Here is a tiny trained network, its code and every weight. The questions are about switching its units off for an input and a target symbol, where a switched-off unit gives its printed mean instead of its output.

import numpy as np


def w(rows, s, z=0):
    codes = np.array(rows[::2]) - 128.0
    scale = np.full(codes.shape[1], s)
    scale[-1] = z or s
    return codes * scale


def norm(h):
    return h / np.sqrt((h * h).mean(-1, keepdims=True) + 1e-5)


def f(y):
    return np.maximum(y, 0)


def softmax(a):
    e = np.exp(a - a.max(-1, keepdims=True))
    return e / e.sum(-1, keepdims=True)


def log_softmax(a):
    a = a - a.max(-1, keepdims=True)
    return a - np.log(np.exp(a).sum(-1, keepdims=True))


def net(x, mask):
    ids = ['βδθλμτφ'.index(c) for c in x.split()]
    T = len(ids)
    res = E[ids] + P[:T]
    u = 0
    for l in range(2):
        r = norm(res)
        for j in range(2):
            rows = slice(3 * j, 3 * j + 3)
            q, k, v = (r @ M[l][rows].T for M in (Q, K, V))
            z = softmax(np.where(np.tri(T) > 0, q @ k.T / 3**0.5, -1e9)) @ v
            o = O[l][rows]
            res = res + np.where(mask[u + j], z, o[:, -1]) @ o[:, :-1]
        u += 2
        y = f(norm(res) @ A[l][:, :-1].T + A[l][:, -1])
        res = res + np.where(mask[u : u + 4], y, B[l][:, -1]) @ B[l][:, :-1]
        u += 4
    return log_softmax(norm(res)[-1] @ U[:, :-1].T + U[:, -1])


Q, K, V, O, A, B = {}, {}, {}, {}, {}, {}
E = w([
[104,165,135,57,20,227,58],'β',
[28,210,241,163,152,53,98],'δ',
[84,127,132,214,85,42,207],'θ',
[148,97,63,170,2,161,190],'λ',
[184,5,122,40,232,74,122],'μ',
[222,141,254,49,179,222,72],'τ',
[55,150,117,31,121,77,196],'φ',
],0.0017)
P = w([
[127,95,166,126,109,134,128],'0',
[1,132,123,144,120,191,162],'1',
[129,119,130,114,112,105,126],'2',
[135,129,144,114,115,111,140],'3',
[24,131,126,150,133,190,149],'4',
[138,132,124,119,123,107,120],'5',
[138,142,139,115,122,116,146],'6',
[26,124,109,156,124,185,146],'7',
[143,140,115,117,131,107,115],'8',
[140,158,126,109,129,116,153],'9',
[36,130,123,149,135,193,140],'10',
[142,153,101,126,144,113,110],'11',
[141,183,113,114,144,122,153],'12',
[34,140,105,144,134,182,139],'13',
],0.0069)
Q[0] = w([
[39,75,145,171,112,212,148],'L0H0',
[88,173,119,85,80,152,96],'L0H0',
[90,111,101,141,118,88,139],'L0H0',
[207,164,80,78,45,40,141],'L0H1',
[73,81,82,215,136,132,185],'L0H1',
[121,85,82,111,85,254,110],'L0H1',
],0.018)
K[0] = w([
[47,43,201,124,67,162,160],'L0H0',
[106,178,150,137,62,122,80],'L0H0',
[115,95,109,164,110,89,116],'L0H0',
[159,208,3,129,126,122,140],'L0H1',
[88,67,130,201,81,98,170],'L0H1',
[161,53,114,104,64,213,116],'L0H1',
],0.017)
V[0] = w([
[130,125,143,70,158,162,144],'L0H0',
[45,155,93,96,125,135,156],'L0H0',
[137,205,149,128,55,165,86],'L0H0',
[125,133,171,176,144,104,112],'L0H1',
[147,247,204,122,134,137,209],'L0H1',
[191,127,96,136,113,155,193],'L0H1',
],0.013)
O[0] = w([
[133,118,135,84,169,164,159,150],'L0H0',
[131,86,123,76,122,127,96,182],'L0H0',
[151,177,129,90,68,175,133,147],'L0H0',
[116,149,157,134,115,99,117,112],'L0H1',
[97,151,152,97,138,82,255,254],'L0H1',
[155,98,126,176,90,163,181,101],'L0H1',
],0.0093,0.0052)
A[0] = w([
[252,95,139,146,113,116,145,66],'L0N0',
[106,139,109,127,157,174,137,4],'L0N1',
[194,93,150,154,119,30,134,55],'L0N2',
[158,85,126,61,141,108,128,173],'L0N3',
],0.019,0.0024)
B[0] = w([
[186,117,36,217,117,2,151,152],'L0N0',
[126,177,110,179,181,104,154,165],'L0N1',
[10,205,198,130,127,245,160,177],'L0N2',
[58,37,181,126,100,116,157,255],'L0N3',
],0.0098,0.0082)
Q[1] = w([
[142,79,126,97,97,141,161],'L1H0',
[155,92,151,86,153,133,186],'L1H0',
[134,159,178,65,88,132,226],'L1H0',
[183,60,88,250,128,138,155],'L1H1',
[53,131,177,141,154,57,96],'L1H1',
[145,173,146,167,74,114,159],'L1H1',
],0.017)
K[1] = w([
[173,139,175,158,148,135,159],'L1H0',
[208,93,187,98,148,149,137],'L1H0',
[148,190,169,96,236,169,162],'L1H0',
[237,93,167,255,49,59,118],'L1H1',
[22,84,230,155,162,204,113],'L1H1',
[162,232,143,155,99,139,165],'L1H1',
],0.013)
V[1] = w([
[103,161,10,88,202,151,159],'L1H0',
[112,149,65,204,127,49,111],'L1H0',
[137,208,189,178,149,127,38],'L1H0',
[8,117,45,74,198,138,220],'L1H1',
[133,116,2,202,137,95,48],'L1H1',
[211,102,108,131,150,49,179],'L1H1',
],0.0067)
O[1] = w([
[166,180,186,127,157,133,209,144],'L1H0',
[143,147,91,196,31,122,144,115],'L1H0',
[80,78,120,101,88,96,207,109],'L1H0',
[190,186,66,234,116,133,101,254],'L1H1',
[55,192,206,98,188,140,208,43],'L1H1',
[2,170,167,107,121,167,63,79],'L1H1',
],0.0046,0.0077)
A[1] = w([
[97,113,105,165,254,108,133,6],'L1N0',
[208,196,123,119,192,158,143,15],'L1N1',
[217,120,180,43,126,174,3,8],'L1N2',
[122,196,164,61,164,18,65,30],'L1N3',
],0.015,0.0025)
B[1] = w([
[135,132,27,85,221,169,177,253],'L1N0',
[192,75,245,155,195,111,77,185],'L1N1',
[233,170,91,21,10,223,153,167],'L1N2',
[88,207,125,49,151,30,103,174],'L1N3',
],0.011,0.0062)
U = w([
[200,141,95,41,46,203,114,174],'β',
[94,210,122,52,134,22,96,19],'δ',
[39,202,179,172,112,213,136,24],'θ',
[170,136,65,225,65,68,141,145],'λ',
[127,131,27,107,232,173,129,254],'μ',
[223,134,229,157,190,123,108,235],'τ',
[74,3,174,86,106,98,154,52],'φ',
],0.006,0.00037)

Each question gives the input, a string of symbols that net reads in full, and the target symbol t.
The units are the heads (3 rows each of Q, K, V and O) and the neurons (one row each of A and B). Each row of codes is followed by its name. A weight is (code - 128) times the scale printed after its matrix; where a second scale follows, it is the last column's (O, A, B and U).
mask holds one flag per unit, layer by layer, with each layer's heads first. A switched-off unit (its flag False) gives its mean, the last column of its rows in O or B, instead of its output. The means were averaged over made-up inputs and are rounded, as every weight is.
A unit's drop is (log p(t) with every unit on - log p(t) with that unit switched off) / (log p(t) with every unit on - log p(t) with every unit switched off).
k most important neurons: the k neurons with the biggest drops, biggest first
k most important neurons of layer l: the k neurons of layer l with the biggest drops, biggest first
heads that matter: for each layer, one digit per head in row order, 1 if its drop is at least 0.15 and else 0, layers parted by /
drop when u is switched off: that unit's drop, to one decimal
input τ φ φ β φ β λ δ, target φ: heads that matter : 10 / 00
input θ θ λ θ δ μ φ τ τ φ φ, target λ: heads that matter : 01 / 00
input θ φ μ θ μ, target λ: heads that matter : 11 / 10
input λ φ δ τ τ θ δ δ, target θ: heads that matter : 01 / 01
input μ δ θ λ φ, target β: heads that matter : 01 / 00
input τ μ λ δ, target δ: heads that matter : 01 / 00
input β τ δ φ μ, target τ: heads that matter : 10 / 00
input θ λ φ φ φ β θ τ, target λ: heads that matter : 11 / 00
input δ β τ φ τ φ θ φ θ β λ θ θ τ, target δ: most important neuron : L1N3
input μ τ φ φ λ, target β: heads that matter : 01 / 00
input λ θ μ β μ θ τ φ φ μ φ θ φ φ, target θ: heads that matter : 11 / 11
input θ φ δ λ, target λ: 2 most important neurons of layer 0 : L0N0, L0N3
input φ τ φ β θ φ φ, target φ: 2 most important neurons of layer 0 : L0N3, L0N1
input λ τ δ φ φ β θ δ μ θ μ, target θ: most important neuron of layer 1 : L1N0
input β β δ φ φ θ θ λ, target τ: 3 most important neurons : L1N1, L0N1, L0N3
input τ θ φ δ θ φ θ λ φ μ θ φ θ τ, target φ: drop when L0H0 is switched off : 1.9
input θ δ τ φ δ δ λ φ λ, target λ: drop when L1H0 is switched off : 0.0
input λ φ μ θ θ δ φ τ, target θ: 2 most important neurons of layer 0 : L0N0, L0N3
input φ β θ, target θ: drop when L0N2 is switched off : 1.1
input λ τ φ μ λ, target θ: drop when L0N0 is switched off : 0.2
input θ θ φ τ θ θ δ θ δ θ δ θ φ μ, target λ: most important neuron of layer 1 : L1N0
